Each row has a name. Each question is about the rows just above it.

[-8.372 3.640 -0.673 -0.930 1.605 -2.650 1.151 -0.830 -1.258 -0.406 0.801] : (93)
[2.371 1.527 0.890 -0.411 -0.072 1.766 1.567 4.333 -0.357 -1.247 -1.383] : (15)
[0.351 -0.172 -1.969 -0.365 -0.321 1.030 1.537 -1.318 0.530 0.782 -2.949] : (19)
[-1.646 -0.815 -0.741 0.347 5.388 -0.889 0.365 4.007 -1.048 2.721 5.676] : (22)
[0.073 -1.224 -2.376 1.864 -1.969 -0.172 0.352 -0.735 -0.502 -3.846 -6.280] : (173)
[-4.247 3.735 0.611 0.304 1.174 1.789 -1.501 3.126 -1.333 -3.593 1.303] : (170)
[-1.969 -0.172 0.351 -0.735 0.556 -1.642 -0.020 0.708 -0.646 -8.613 6.300] : (213)
[-8.907 -0.598 0.440 0.155 -2.878 -0.841 3.237 -5.551 -0.835 1.207 4.177] : (145)
[5.594 3.246 1.703 1.510 -1.999 1.596 2.912 0.132 1.876 -0.216 3.820] : (68)
[-2.365 1.912 -3.142 1.359 2.885 -0.398 -4.265 -3.657 0.392 0.508 1.329] : (125)
Give the next entry after [-1.969 -0.172 0.352 -0.735].	[-0.502]
The next entry after [-1.969 -0.172 0.351]:	[-0.735]
The next entry after [-2.878 -0.841]:	[3.237]
Give the next entry after [0.073 -1.224 -2.376 1.864].	[-1.969]

[5.832 1.749 2.363 -1.572 3.715 -0.820] -> (68)
[7.190 5.832 -5.747 2.363 3.324 6.346] -> (181)
[7.190 5.832 1.750 2.363 3.324 6.346] -> (125)
[-2.820 -2.119 -1.004 0.999 -1.276 -3.173] -> (145)
Give the next entry after [5.832 1.750 2.363].	[3.324]
Where do [7.190 5.832 1.750 2.363 3.324 6.346] appear?	(125)
What is the next entry after [7.190 5.832 -5.747 2.363]?	[3.324]

